Below are the code and all the weights of a small trained network. Each question names an input and a class and asks about switching units off, where a switched-off unit gives its printed mean instead of its output.

import numpy as np


def w(rows, s, z=0):
    codes = np.array(rows[::2]) - 128.0
    scale = np.full(codes.shape[1], s)
    scale[-1] = z or s
    return codes * scale


def f(y):
    return y / 2 * (1 + np.tanh(0.7978845608 * (y + 0.044715 * y**3)))


def log_softmax(a):
    a = a - a.max(-1, keepdims=True)
    return a - np.log(np.exp(a).sum(-1, keepdims=True))


def net(x, mask):
    res = np.array(x, float).reshape(1, 7) / 4 @ E
    y = f(res @ A[0][:, :-1].T + A[0][:, -1])
    res = res + np.where(mask, y, B[0][:, -1]) @ B[0][:, :-1]
    return log_softmax(res[-1] @ U[:, :-1].T + U[:, -1])


A, B = {}, {}
E = w([
[135,121,142],'x0',
[68,54,47],'x1',
[127,126,125],'x2',
[126,127,129],'x3',
[254,134,42],'x4',
[140,119,143],'x5',
[87,215,146],'x6',
],0.0072)
A[0] = w([
[115,216,239,161],'N1',
[94,10,71,121],'N2',
[228,190,121,142],'N3',
[55,249,203,133],'N4',
[19,189,110,120],'N5',
[176,205,106,198],'N6',
[5,221,153,90],'N7',
[130,89,201,93],'N8',
[247,240,119,225],'N9',
[146,55,2,226],'N10',
[72,210,202,134],'N11',
[215,9,7,157],'N12',
[91,42,174,253],'N13',
[55,214,174,94],'N14',
[109,2,199,142],'N15',
[39,192,104,192],'N16',
[194,83,75,75],'N17',
[50,55,144,229],'N18',
],0.0091,0.0051)
B[0] = w([
[194,135,158,229],'N1',
[57,107,140,188],'N2',
[143,106,42,194],'N3',
[213,103,133,232],'N4',
[115,90,182,190],'N5',
[154,180,75,192],'N6',
[148,66,164,212],'N7',
[154,144,111,139],'N8',
[131,187,49,254],'N9',
[42,129,90,242],'N10',
[216,95,167,209],'N11',
[76,98,120,247],'N12',
[80,230,166,225],'N13',
[158,75,180,190],'N14',
[133,163,158,182],'N15',
[137,127,173,204],'N16',
[102,1,102,159],'N17',
[85,168,225,228],'N18',
],0.0087,0.007)
U = w([
[161,220,201,253],'0',
[154,126,63,160],'1',
[73,139,182,168],'2',
[90,26,131,43],'3',
[248,28,147,49],'4',
[201,197,101,62],'5',
[116,112,215,92],'6',
[90,168,85,141],'7',
],0.011,0.0037)

Each question gives the input, the list of numbers given to net, and the class t.
The units are the neurons (one row each of A and B). Each row of codes is followed by its name. A weight is (code - 128) times the scale printed after its matrix; where a second scale follows, it is the last column's (A, B and U).
mask holds one flag per neuron, in row order. A switched-off neuron (its flag False) gives its mean, the last column of its row in B, instead of its output. The means were averaged over made-up inputs and are rounded, as every weight is.
A unit's drop is (log p(t) with every unit on - log p(t) with that unit switched off) / (log p(t) with every unit on - log p(t) with every unit switched off).
The circuit of an input: a set's keep is (log p(t) with only the set's units on - log p(t) with every unit switched off) / (log p(t) with every unit on - log p(t) with every unit switched off). Starting from the 12 units with the biggest drops (on a tie, the unit counted first), units are removed one at a time, each time the one whose removal leaves the highest keep (on an exact tie, the one counted first), for as long as the keep stays at least 0.8.
circuit, biggest first: the units of the circuit, biggest drop first
unit that matters most: the unit with the biggest drop
top k neurons: the k neurons with the biggest drops, biggest first
drop of u: that unit's drop, to one decimal
input [-1,5,1,-8,7,-3,1], class 7: top 2 neurons -> (N10 N7)
input [2,0,3,-3,-6,-5,-6], class 0: circuit, biggest first -> (N13 N12)
input [5,8,-8,5,4,-2,-2], class 3: circuit, biggest first -> (N17 N12)
input [-1,5,5,1,6,2,1], class 7: circuit, biggest first -> (N10)
input [2,-1,-1,6,-4,-8,-7], class 0: circuit, biggest first -> (N13 N17)
input [-2,3,2,4,7,-8,-4], class 3: circuit, biggest first -> (N17 N12)
input [-1,3,0,5,6,-1,7], class 7: circuit, biggest first -> (N4 N11 N1)
input [-6,-7,-1,5,3,-6,7], class 5: top 2 neurons -> (N9 N6)
input [-1,1,-5,0,-5,-7,1], class 6: top 2 neurons -> (N9 N7)
input [7,5,-8,0,3,8,-3], class 3: top 3 neurons -> (N17 N12 N9)
input [7,-8,2,-5,3,-1,7], class 5: drop of N9 -> 0.4
input [1,-5,1,8,4,-2,0], class 1: drop of N15 -> 0.1
input [-2,-5,-3,-3,-8,-3,-5], class 0: drop of N6 -> -0.1
input [8,-7,1,-5,4,-4,8], class 5: unit that matters most -> N9
input [3,0,6,-4,6,-7,-2], class 1: drop of N13 -> 0.2
input [-2,-2,4,-8,1,7,4], class 5: top 2 neurons -> (N18 N9)
